Here is a tiny trained network, its code and every weight. The questions are about switching its units off for an input and a class, where a switched-off unit gives its printed mean instead of its output.

import numpy as np


def w(rows, s, z=0):
    codes = np.array(rows[::2]) - 128.0
    scale = np.full(codes.shape[1], s)
    scale[-1] = z or s
    return codes * scale


def norm(h):
    return h / np.sqrt((h * h).mean(-1, keepdims=True) + 1e-5)


def f(y):
    return np.maximum(y, 0)


def log_softmax(a):
    a = a - a.max(-1, keepdims=True)
    return a - np.log(np.exp(a).sum(-1, keepdims=True))


def net(x, mask):
    res = np.array(x, float).reshape(1, 6) / 4 @ E
    u = 0
    for l in range(2):
        y = f(norm(res) @ A[l][:, :-1].T + A[l][:, -1])
        res = res + np.where(mask[u : u + 4], y, B[l][:, -1]) @ B[l][:, :-1]
        u += 4
    return log_softmax(norm(res)[-1] @ U[:, :-1].T + U[:, -1])


A, B = {}, {}
E = w([
[75,187,175,131,70,138,122,131,192,76,151,98],'x0',
[180,98,196,83,63,93,157,154,182,92,81,62],'x1',
[116,158,91,155,110,176,71,179,151,175,62,133],'x2',
[86,104,104,173,116,171,135,142,141,135,63,116],'x3',
[194,1,82,112,162,88,161,169,122,108,111,131],'x4',
[73,69,72,206,105,156,180,185,166,80,174,176],'x5',
],0.0095)
A[0] = w([
[138,87,10,69,103,31,68,61,32,133,79,152,66],'L0N1',
[114,104,59,68,191,89,193,159,70,110,168,221,2],'L0N2',
[129,63,52,129,138,61,111,77,109,129,171,181,44],'L0N3',
[210,154,133,108,190,223,2,91,55,204,139,88,70],'L0N4',
],0.0051,0.0041)
B[0] = w([
[158,58,116,115,131,121,129,98,35,51,108,91,207],'L0N1',
[211,122,90,112,94,111,145,91,149,113,209,140,197],'L0N2',
[196,144,198,253,180,147,139,98,86,136,174,157,189],'L0N3',
[81,141,138,177,172,102,93,120,85,122,71,82,254],'L0N4',
],0.011,0.0042)
A[1] = w([
[249,63,146,92,128,200,172,96,149,159,168,117,82],'L1N1',
[160,37,155,137,233,173,120,102,163,138,200,253,3],'L1N2',
[70,113,146,100,119,184,118,142,182,66,184,149,172],'L1N3',
[183,76,188,6,39,36,202,125,233,164,87,10,28],'L1N4',
],0.0063,0.004)
B[1] = w([
[126,224,152,143,108,159,129,173,154,128,158,76,198],'L1N1',
[202,126,55,194,98,181,206,175,128,140,218,117,195],'L1N2',
[99,55,104,42,187,89,199,90,144,142,64,172,207],'L1N3',
[170,174,147,38,20,110,153,255,72,19,99,97,254],'L1N4',
],0.0087,0.006)
U = w([
[190,148,194,78,49,94,173,224,127,44,87,38,188],'0',
[89,209,180,161,119,155,10,74,111,231,88,101,116],'1',
[193,82,144,150,226,50,69,63,52,158,26,89,98],'2',
[223,86,89,207,135,126,196,114,103,115,225,136,196],'3',
[52,178,197,100,96,101,189,23,182,86,165,147,4],'4',
[74,71,72,203,101,162,156,181,217,144,65,196,143],'5',
],0.011,0.0024)

Each question gives the input, the list of numbers given to net, and the class t.
The units are the neurons (one row each of A and B). Each row of codes is followed by its name. A weight is (code - 128) times the scale printed after its matrix; where a second scale follows, it is the last column's (A, B and U).
mask holds one flag per neuron, layer by layer. A switched-off neuron (its flag False) gives its mean, the last column of its row in B, instead of its output. The means were averaged over made-up inputs and are rounded, as every weight is.
A unit's drop is (log p(t) with every unit on - log p(t) with that unit switched off) / (log p(t) with every unit on - log p(t) with every unit switched off).
The circuit of an input: a set's keep is (log p(t) with only the set's units on - log p(t) with every unit switched off) / (log p(t) with every unit on - log p(t) with every unit switched off). Starting from all 8 units, units are removed one at a time, each time the one whose removal leaves the highest keep (on an exact tie, the one counted first), for as long as the keep stays at least 0.8.
units of the circuit, in order: the units of the circuit, biggest drop first
top k neurons: the k neurons with the biggest drops, biggest first
k most important neurons of layer l: the k neurons of layer l with the biggest drops, biggest first
drop of u: that unit's drop, to one decimal
input [1,4,3,-3,-8,7], class 4: units of the circuit, in order => L1N4
input [-2,3,6,1,-5,4], class 5: top 2 neurons => L1N4, L0N4
input [-4,-1,-8,6,2,-4], class 3: units of the circuit, in order => L0N3, L1N2
input [2,0,5,-1,5,-4], class 2: units of the circuit, in order => L0N4, L1N4
input [-8,-1,-7,2,6,-4], class 3: top 3 neurons => L0N2, L1N2, L0N3
input [-1,2,6,-4,5,-5], class 2: 3 most important neurons of layer 0 => L0N4, L0N1, L0N2
input [-1,-6,-5,-6,8,-7], class 3: top 3 neurons => L0N2, L0N3, L1N2
input [2,-4,4,-2,4,-1], class 2: top 2 neurons => L0N4, L0N1
input [6,-3,1,5,1,-2], class 5: 2 most important neurons of layer 1 => L1N4, L1N3
input [-6,-2,7,-4,-2,3], class 2: drop of L0N2 => 0.0
input [7,-1,-2,-3,-2,2], class 4: drop of L1N4 => 0.1
